A =
[[ 21   9  13  16   2   5   8  14   3   8  24]
 [  8  13   0   4  10  11  16  -2   1  -4   9]
 [  6  12   4  18   1   8  14   5  12  11   3]
 [ 11   5   3 -35  29   5   1   6 -31 -28  39]
 [  1   5  20  -4  18  -3  -5  10  -3   6  14]
 [  1   7   2   1  13  10   5   6  11   2   3]
 [  6   1  19 -13  18   1  -2  10  -9   5  17]
 [  6   3  12 -14  20   4   0   9  -9  -2  18]]
Indices start at 0.
Give the entry at row 0, column 1.
Answer: 9
The entry at row 1, column 2 is 0
The entry in row 2 and column 1 is 12
The entry in row 1 and column 0 is 8
The bottom-right entry -> 18
Give the bottom-left entry.
Answer: 6
The top entry of the column that holds the smallest entry is 16
Give the entry at row 2, column 0.
Answer: 6
The entry directly above the largest entry: 3
Give the entry in the top-left corner.
Answer: 21
The entry directly above -35: 18
Give the entry at row 0, column 2.
Answer: 13
Give the entry directly below the largest entry.
Answer: 14
Give the entry at row 1, column 1.
Answer: 13
The smallest entry -> -35
Give the entry directly above -13.
Answer: 1
The entry directly below -5: 5
The entry just right of the smallest entry is 29
Give the entry just right of 7.
Answer: 2
Give the top-right entry.
Answer: 24

Read these off the grid that follows.
1) Give the entry directly below -71.56.
2) Give the entry just left of the smallest entry.
3) Give the last entry in the row that holds the largest entry.
4) Give the third-last entry, reading row by row.
5) Give the 3rd largest entry.
6) Give the entry directly above -97.96.
7) Give the entry in the bottom-left corner.
8) Give the last entry, reading row by row.
-17.12,27.74,-27.13,-129.68,-109.34,-9.53,-143.28,-65.49
-107.91,-82.85,-103.46,-20.73,-84.42,-66.54,-34.79,-145.39
-74.35,-69.33,-103.74,-56.28,-71.56,-49.79,30.01,-120.52
-209.73,-4.63,-73.63,-100.05,-57.29,92.34,-88.70,-192.44
-201.61,-113.92,-130.40,-44.72,-27.73,-21.14,20.25,-171.70
-140.76,-184.20,-98.38,-257.62,-97.96,-102.33,-75.10,1.84
-85.60,156.23,1.74,-136.23,-230.57,197.54,-167.02,-234.42
-102.54,-99.89,-108.16,-41.55,-46.88,-84.21,-13.39,-108.70
-105.54,-179.56,-96.55,-103.29,-15.62,-196.67,-140.03,9.47
-62.31,-176.00,-96.37,52.61,52.05,-293.03,-196.02,12.75
27.81,-0.29,-27.83,-108.57,-108.59,-83.95,-162.62,-23.18
-112.86,-48.72,-92.21,-76.91,-78.16,-5.28,-11.88,-141.48
1) -57.29
2) 52.05
3) -234.42
4) -5.28
5) 92.34
6) -27.73
7) -112.86
8) -141.48

data = array([510, 393, 115, 738,  43, 236, 522, 827, 742, 684, 808])
The 1st entry is 510
The 2nd smallest entry -> 115
The 3rd entry from the right -> 742
The second entry from the right -> 684

[15.2, -17.8, 23.5, 26.1, -48.9, -29.6]
The second entry from the left: -17.8
Find the entry just right of -48.9.
-29.6
The 3rd entry from the left is 23.5
Find the first entry from the left.
15.2
The second entry from the right -> -48.9

B = [22 71 45 48 49 62 67 58 60 16 90]
The 3rd largest entry: 67
Which number is the entry just right of 16?
A: 90

a =
[[-11, 82, 17, -213, -14, -3, -528, 133, 407, 801, 160, -68],
 [-247, 338, 306, -353, 162, -27, -244, 230, -55, 3, -119, 119]]
The last entry, reading row by row is 119
The 1st entry in reading order: -11
Read off the entry in the bottom-left corner.
A: -247
Read off the entry directly below the smallest entry.
A: -244
Read off the entry in the top-right corner.
A: -68
The largest entry in the last row: 338
The entry directly below 407 is -55
Read off the third entry from the end, reading row by row.
A: 3
Read off the entry just right of 162.
A: -27
Read off the top entry of the column that holds the largest entry.
A: 801
Read off the 5th entry, reading row by row.
A: -14
The second entry in reading order: 82
Read off the entry directly above -55.
A: 407

-7.7; 41.2; -8.5; -11.8; -0.7; -40.0; -6.6; 34.2; 31.8; -37.2
-28.5; -51.6; -3.3; -2.7; 30.5; 20.9; -15.7; -7.8; 11.4; -21.0
21.2; 42.5; 2.2; 0.9; -22.8; -17.9; 12.2; 7.8; -6.1; 13.7
-6.5; -9.6; -1.7; -1.4; 6.6; 3.2; -4.8; -0.8; 3.8; -6.3
Rows and columns are numbered from 0.
Which number is the entry directly below the smallest entry? 42.5
The entry in row 1 and column 1 is -51.6
Which number is the entry at row 2, column 0? 21.2
Which number is the entry in row 0 and column 1? 41.2
Which number is the entry in the bottom-right corner? -6.3
The entry just left of -6.1: 7.8
Which number is the top-right entry? -37.2
Which number is the entry at row 0, column 2? -8.5
The entry just left of the smallest entry: -28.5
Which number is the bottom-left entry? -6.5
The entry directly below -37.2: -21.0
The entry just right of -1.4 is 6.6
The entry just left of -22.8 is 0.9
Which number is the entry in row 0 and column 0? -7.7
The bottom entry of the column that holds the smallest entry is -9.6
Which number is the entry just left of -1.4? -1.7
The entry directly above 7.8 -> -7.8
The entry at row 2, column 2 is 2.2
The entry directly below -6.1 is 3.8
The entry directly below 7.8 -> -0.8
The entry just left of -40.0: -0.7
